Below are the code and all the weights of a small trained network. Each question names an input and a class and asks about switching units off, where a switched-off unit gives its printed mean instead of its output.

import numpy as np


def w(rows, s, z=0):
    codes = np.array(rows[::2]) - 128.0
    scale = np.full(codes.shape[1], s)
    scale[-1] = z or s
    return codes * scale


def f(y):
    return y / 2 * (1 + np.tanh(0.7978845608 * (y + 0.044715 * y**3)))


def log_softmax(a):
    a = a - a.max(-1, keepdims=True)
    return a - np.log(np.exp(a).sum(-1, keepdims=True))


def net(x, mask):
    res = np.array(x, float).reshape(1, 8) / 4 @ E
    y = f(res @ A[0][:, :-1].T + A[0][:, -1])
    res = res + np.where(mask, y, B[0][:, -1]) @ B[0][:, :-1]
    return log_softmax(res[-1] @ U[:, :-1].T + U[:, -1])


A, B = {}, {}
E = w([
[183,80,73,125],'x0',
[140,127,77,96],'x1',
[210,203,158,103],'x2',
[141,92,78,214],'x3',
[199,78,142,101],'x4',
[86,86,197,110],'x5',
[163,150,47,1],'x6',
[105,77,98,79],'x7',
],0.0076)
A[0] = w([
[167,118,147,170,132],'neuron 0',
[123,66,121,173,159],'neuron 1',
[168,82,137,95,145],'neuron 2',
[163,151,206,139,100],'neuron 3',
[172,147,130,122,70],'neuron 4',
[61,50,83,123,179],'neuron 5',
[171,83,147,87,210],'neuron 6',
[122,76,157,185,137],'neuron 7',
[126,247,189,125,255],'neuron 8',
[197,146,80,134,212],'neuron 9',
[102,123,38,164,142],'neuron 10',
[116,67,118,153,198],'neuron 11',
[91,47,166,162,145],'neuron 12',
[165,159,171,160,83],'neuron 13',
[97,127,198,192,216],'neuron 14',
[93,85,127,79,248],'neuron 15',
[159,143,113,79,144],'neuron 16',
[138,88,106,105,180],'neuron 17',
[121,167,91,164,179],'neuron 18',
[124,141,97,175,218],'neuron 19',
[143,154,71,79,104],'neuron 20',
[167,164,135,149,72],'neuron 21',
[75,175,141,124,172],'neuron 22',
[156,164,114,152,71],'neuron 23',
[90,141,183,62,178],'neuron 24',
],0.013,0.0068)
B[0] = w([
[108,76,173,47,166],'neuron 0',
[104,107,140,114,194],'neuron 1',
[114,167,105,108,167],'neuron 2',
[136,66,93,175,164],'neuron 3',
[156,134,93,108,136],'neuron 4',
[25,88,112,149,215],'neuron 5',
[92,168,138,120,200],'neuron 6',
[88,76,161,71,202],'neuron 7',
[103,135,183,186,251],'neuron 8',
[110,168,194,98,224],'neuron 9',
[120,128,182,152,181],'neuron 10',
[71,100,165,103,199],'neuron 11',
[70,53,92,114,217],'neuron 12',
[117,86,97,115,152],'neuron 13',
[54,89,153,149,254],'neuron 14',
[47,138,132,154,219],'neuron 15',
[132,207,86,115,183],'neuron 16',
[41,167,127,102,175],'neuron 17',
[167,141,202,133,172],'neuron 18',
[167,105,243,169,195],'neuron 19',
[89,147,69,105,190],'neuron 20',
[181,89,97,100,139],'neuron 21',
[170,145,219,159,175],'neuron 22',
[255,103,98,71,135],'neuron 23',
[129,154,149,170,198],'neuron 24',
],0.0081,0.0096)
U = w([
[165,118,55,244,70],'0',
[68,24,109,140,184],'1',
[190,88,10,228,15],'2',
[114,168,179,221,254],'3',
[114,189,95,66,79],'4',
[170,58,180,31,60],'5',
[157,139,78,156,55],'6',
[218,112,121,154,47],'7',
],0.011,0.0045)

Each question gives the input, the list of numbers given to net, and the class t.
The units are the neurons (one row each of A and B). Each row of codes is followed by its name. A weight is (code - 128) times the scale printed after its matrix; where a second scale follows, it is the last column's (A, B and U).
mask holds one flag per neuron, in row order. A switched-off neuron (its flag False) gives its mean, the last column of its row in B, instead of its output. The means were averaged over made-up inputs and are rounded, as every weight is.
A unit's drop is (log p(t) with every unit on - log p(t) with that unit switched off) / (log p(t) with every unit on - log p(t) with every unit switched off).
The circuit of an input: a set's keep is (log p(t) with only the set's units on - log p(t) with every unit switched off) / (log p(t) with every unit on - log p(t) with every unit switched off). Starting from the 12 units with the biggest drops (on a tie, the unit counted first), units are removed one at a time, each time the one whose removal leaves the highest keep (on an exact tie, the one counted first), for as long as the keep stays at least 0.8.
circuit, biggest first: the units of the circuit, biggest drop first
top k neurons: the k neurons with the biggest drops, biggest first
drop of u: that unit's drop, to one decimal
input [-7,7,8,-6,-8,-5,0,8], class 3: circuit, biggest first	(neuron 8)
input [-6,-7,0,-6,2,0,7,2], class 3: circuit, biggest first	(neuron 8; neuron 24)
input [1,-1,8,8,4,-5,8,-7], class 4: circuit, biggest first	(neuron 16; neuron 20)
input [1,-1,8,2,1,3,-5,1], class 1: circuit, biggest first	(neuron 3; neuron 13; neuron 0)
input [-5,4,-4,-7,3,5,1,1], class 3: circuit, biggest first	(neuron 24; neuron 7)
input [5,7,-2,-3,-7,-5,2,-3], class 3: circuit, biggest first	(neuron 10; neuron 12)
input [-8,5,3,-8,-3,8,7,7], class 3: top 3 neurons	(neuron 24; neuron 8; neuron 22)
input [-2,-8,8,-7,4,3,4,4], class 3: top 2 neurons	(neuron 8; neuron 24)
input [7,-8,4,-3,1,-2,0,4], class 4: drop of neuron 14	0.1
input [-5,-7,-4,-5,0,1,-7,0], class 1: drop of neuron 12	0.2
input [6,-5,6,8,1,-3,0,-3], class 5: drop of neuron 0	0.1
